The symbols move the points like this.
x: Q830->Q617, Q96->Q235, Q956->Q481, Q795->Q760, Q431->Q570, Q500->Q888, Q180->Q974, Q523->Q956, Q277->Q369, Q448->Q808, Q312->Q500, Q64->Q663, Q149->Q857, Q48->Q749, Q178->Q124, Q476->Q375, Q375->Q775, Q857->Q461, Q331->Q830, Q335->Q277, Q490->Q562, Q562->Q178, Q675->Q731, Q403->Q817, Q570->Q795, Q731->Q48, Q817->Q27, Q388->Q675, Q749->Q524, Q832->Q448, Q481->Q883, Q296->Q784, Q235->Q149, Q760->Q490, Q155->Q995, Q663->Q180, Q524->Q331, Q27->Q476, Q775->Q832, Q995->Q64, Q883->Q312, Q888->Q987, Q461->Q403, Q987->Q388, Q617->Q296, Q974->Q523, Q369->Q96, Q124->Q335, Q784->Q155, Q808->Q431
v: Q830->Q461, Q96->Q155, Q956->Q490, Q795->Q883, Q431->Q500, Q500->Q431, Q180->Q124, Q523->Q562, Q277->Q64, Q448->Q987, Q312->Q570, Q64->Q277, Q149->Q296, Q48->Q476, Q178->Q974, Q476->Q48, Q375->Q731, Q857->Q617, Q331->Q403, Q335->Q663, Q490->Q956, Q562->Q523, Q675->Q775, Q403->Q331, Q570->Q312, Q731->Q375, Q817->Q524, Q388->Q832, Q749->Q27, Q832->Q388, Q481->Q760, Q296->Q149, Q235->Q784, Q760->Q481, Q155->Q96, Q663->Q335, Q524->Q817, Q27->Q749, Q775->Q675, Q995->Q369, Q883->Q795, Q888->Q808, Q461->Q830, Q987->Q448, Q617->Q857, Q974->Q178, Q369->Q995, Q124->Q180, Q784->Q235, Q808->Q888

The rows follow the links: the fewer symbols apart two points are, the more alike their rows tend to be.

Each row is also shifted at random along 4 hidden directions that mean nothing.

Some points, each with a row of numbers:
Q888 -> -35 22 -2 11 6 8 0 2 -13 4 -24 2 -5 3 2 -6 -10 -5 -6 -9 -7 1 11 7 9 12 0 -12 -8 6 -8 -3 -5 -3 7 -6 7 18 1 10 -12 -6 8 18 -2 -4 -6 -4 8
Q795 -> -5 -12 -8 8 -14 -4 8 -2 9 -13 29 9 -9 8 -12 21 14 0 7 14 2 -2 -3 -10 0 -4 7 18 2 -4 2 0 3 3 -1 14 -8 -19 13 -16 8 10 -11 -26 9 1 -5 12 -8
Q617 -> 44 -20 1 -8 -1 0 8 15 11 10 12 4 10 -9 -4 10 -7 7 6 18 15 2 -8 -15 -5 -6 4 -6 -11 -11 -3 -1 13 1 -3 -4 -1 -16 3 -11 4 2 -7 0 8 -4 0 -18 -7
Q178 -> -10 -14 5 -5 -13 -5 -11 4 4 -1 10 -3 2 -9 -1 5 5 0 5 3 -4 -3 -6 -4 -7 1 -4 2 -2 -4 12 1 0 1 4 15 -5 -1 5 -5 8 8 -3 -5 9 1 4 2 -5
Q481 -> -30 11 0 -3 -4 -8 -13 10 -8 18 9 -15 15 -12 1 -28 14 13 -1 -7 -4 12 -7 9 -7 -15 -2 7 25 -10 10 8 -20 1 -2 11 -3 4 0 14 5 -10 8 9 -4 8 8 17 7
Q570 -> -14 -7 -16 12 -15 -2 13 5 6 -4 27 7 -4 1 -11 9 15 5 8 14 6 4 -2 -9 1 -8 9 16 4 -9 -1 -2 -1 2 1 15 -5 -17 18 -13 9 7 -11 -18 4 0 -6 11 -6
Q296 -> 20 -16 0 -6 -7 9 3 19 5 4 -30 8 -3 -13 9 0 -25 -7 11 -4 0 -7 -4 -8 1 17 1 -32 -39 -6 -7 -19 17 -7 20 -6 15 21 12 -3 -4 6 -4 18 2 -17 1 -33 -4
Q523 -> -14 1 7 -12 -7 -6 -14 14 -2 15 -3 -11 11 -13 5 -19 -3 3 2 -7 -5 2 -9 7 -7 -1 -5 -8 5 -9 10 3 -12 -5 7 10 3 16 -2 11 4 -6 6 12 0 4 11 0 4
Q500 -> 12 9 12 -5 16 0 -3 10 4 12 -2 -2 5 15 -7 32 -26 -7 -12 18 5 -4 4 -2 5 15 -3 -15 -15 4 -2 13 1 -2 -2 -8 -1 -2 -21 4 -15 -7 11 11 14 6 -4 -10 4
Q675 -> 1 13 -6 6 8 11 2 -14 -12 -2 -22 2 -1 -4 7 -32 10 6 -4 -19 -1 8 12 4 6 -4 3 4 15 5 -12 -5 -1 3 -7 -15 4 8 -5 5 -8 -8 2 14 -9 -5 -5 -2 12
Q775 -> 59 -3 -3 -13 10 8 7 0 4 9 -4 3 13 0 2 -18 0 9 -1 -2 16 8 0 -5 0 -10 6 -1 11 -4 -12 1 4 1 -14 -16 7 -7 -15 -4 -7 -14 -1 10 -2 0 0 -13 7
Q27 -> 27 7 -1 0 18 -1 12 8 4 15 18 -3 11 13 -12 21 -9 4 -9 23 16 8 -2 -3 0 -8 3 1 1 -2 -7 12 0 1 -13 -14 -5 -23 -11 1 -5 -11 6 -1 4 8 -6 -2 -1
Q331 -> 23 -5 -9 10 2 1 10 -43 3 -39 19 11 -18 17 -3 10 29 -3 -2 -3 -1 -5 9 -2 1 -9 2 37 23 19 -6 -1 8 11 -19 -6 -10 -26 -3 -16 5 11 -13 -39 -9 4 -7 20 -6
Q375 -> 40 4 -3 -4 14 10 9 -25 1 -19 -11 9 -11 18 5 -2 -1 -7 -8 -12 3 -5 11 2 8 5 2 8 5 16 -12 -3 8 0 -12 -19 7 -2 -15 -4 -11 -5 -1 -6 -8 1 -5 -2 4
Q235 -> -1 4 11 -7 9 -11 -12 2 -2 14 14 -13 14 -4 -3 2 3 6 -7 8 0 6 -4 6 -7 -10 -9 5 14 -1 10 14 -8 1 -11 -2 -13 -10 -12 10 4 -5 8 -1 3 12 5 8 -1
Q987 -> 0 13 -4 -3 6 4 -3 26 -11 43 -11 -11 31 -26 3 -46 1 21 1 -2 12 24 -3 0 -1 -20 5 -10 18 -22 -7 5 -12 0 -5 -11 3 6 -3 17 -5 -21 7 42 -2 -2 0 -12 15
Q995 -> -18 -9 0 2 -13 -5 3 13 7 -5 5 4 -9 1 -3 24 -13 -9 9 11 -3 -9 -8 -2 -2 12 0 -13 -28 -2 6 -8 7 -5 18 13 2 3 18 -6 6 14 -4 -10 5 -4 2 -4 -11

Start, symbols taken left to right, then the point you end at.
Answer with the point's name.
14 12 3 6 19 -6 12 3 4 9 22 -4 4 20 -15 39 -13 -2 -11 28 13 3 -1 -1 3 -2 0 1 -7 3 -6 14 1 -1 -11 -12 -9 -25 -9 1 -6 -6 7 -9 5 9 -7 2 -5
v v v x v v => Q331
6 -12 -5 -1 -10 1 -2 -30 0 -34 -7 8 -20 1 10 -13 18 -8 7 -23 -13 -10 1 3 -1 2 -1 16 6 14 3 -12 7 1 2 5 3 5 8 -8 8 13 -11 -22 -13 -4 4 8 -5
v v v x v => Q296
29 9 -6 -4 12 6 7 -6 -6 7 -9 -1 9 -1 5 -28 5 9 -4 -13 6 8 2 4 3 -12 4 4 19 0 -11 -1 -3 1 -12 -17 6 0 -10 6 -5 -14 3 12 -11 2 0 -3 9
v x x x => Q331
44 -13 -5 -6 -1 4 10 2 12 -2 9 9 1 7 -5 13 -4 0 2 11 12 0 0 -12 0 1 8 1 -6 -4 -7 1 10 1 -4 -5 5 -12 -5 -13 -2 -4 -8 -5 8 -2 -4 -8 -1
v x x x x x => Q48
5 13 1 -5 13 1 0 15 -8 29 -6 -12 21 -12 2 -25 -4 13 -4 0 9 16 -5 6 -3 -15 0 -9 9 -9 -4 5 -8 -2 -6 -13 1 1 -6 17 -3 -17 9 25 -9 2 1 -8 8
x x v x v => Q817
-1 10 12 -2 12 -3 -4 -3 2 -2 6 -2 -3 22 -8 34 -15 -9 -12 13 -1 -7 5 2 4 14 -7 -3 -8 11 4 14 -2 -1 -5 -4 -4 -4 -18 2 -10 -3 10 -5 12 9 -1 4 0
v x v x v => Q570
0 -12 6 -11 -11 -11 -6 25 8 19 16 -8 15 -14 -2 3 -5 4 7 12 5 2 -16 -3 -11 -5 -3 -9 -6 -17 13 2 -5 -3 7 15 -2 -1 6 2 10 1 1 3 8 3 10 -2 -6
v x v x => Q663
-4 1 17 -8 3 -4 -10 3 6 -6 -2 -2 -7 18 -3 38 -23 -16 -7 9 -7 -16 1 3 2 24 -8 -14 -22 13 9 8 2 -6 7 5 1 8 -12 0 -7 3 8 -4 11 7 3 -2 -5
x v v v v => Q481
66 -7 2 -17 13 11 -3 -5 -2 11 -24 2 17 -14 12 -38 3 11 -3 -14 13 9 5 -6 -3 -11 2 -4 16 -3 -11 -1 9 5 -17 -24 8 1 -22 0 -8 -16 -1 25 -2 -5 2 -22 12
x v v v => Q27
16 2 -11 4 2 9 15 9 3 6 -5 8 0 2 -2 -3 -8 1 3 2 11 4 2 -6 7 1 9 -8 -9 -6 -13 -7 6 -3 4 -8 9 -1 5 -2 -7 -6 -3 9 -1 -8 -7 -12 3
v x v v => Q675
71 -14 5 -10 15 1 8 12 11 18 16 2 20 1 -11 22 -11 9 -4 29 26 8 -2 -18 -5 -9 3 -4 -1 -11 -8 12 14 6 -18 -19 -6 -32 -17 -11 -5 -8 -3 5 15 3 -5 -20 -4
x v x v => Q749
-8 1 15 -7 6 -6 -16 -12 -4 -7 -4 -8 -1 0 5 2 1 -5 -7 -6 -10 -5 1 8 -4 2 -11 3 7 9 11 9 -2 2 -4 0 -7 4 -10 7 1 2 7 -3 -2 7 6 7 0
x v v v => Q784
5 -10 12 -19 -8 -5 -10 35 7 26 -7 -7 16 -17 3 -1 -23 0 6 6 3 -1 -14 -1 -7 5 -3 -29 -20 -16 11 0 -3 -8 16 10 8 17 2 7 3 -3 5 19 9 -3 12 -18 -1
x x x v x v => Q523
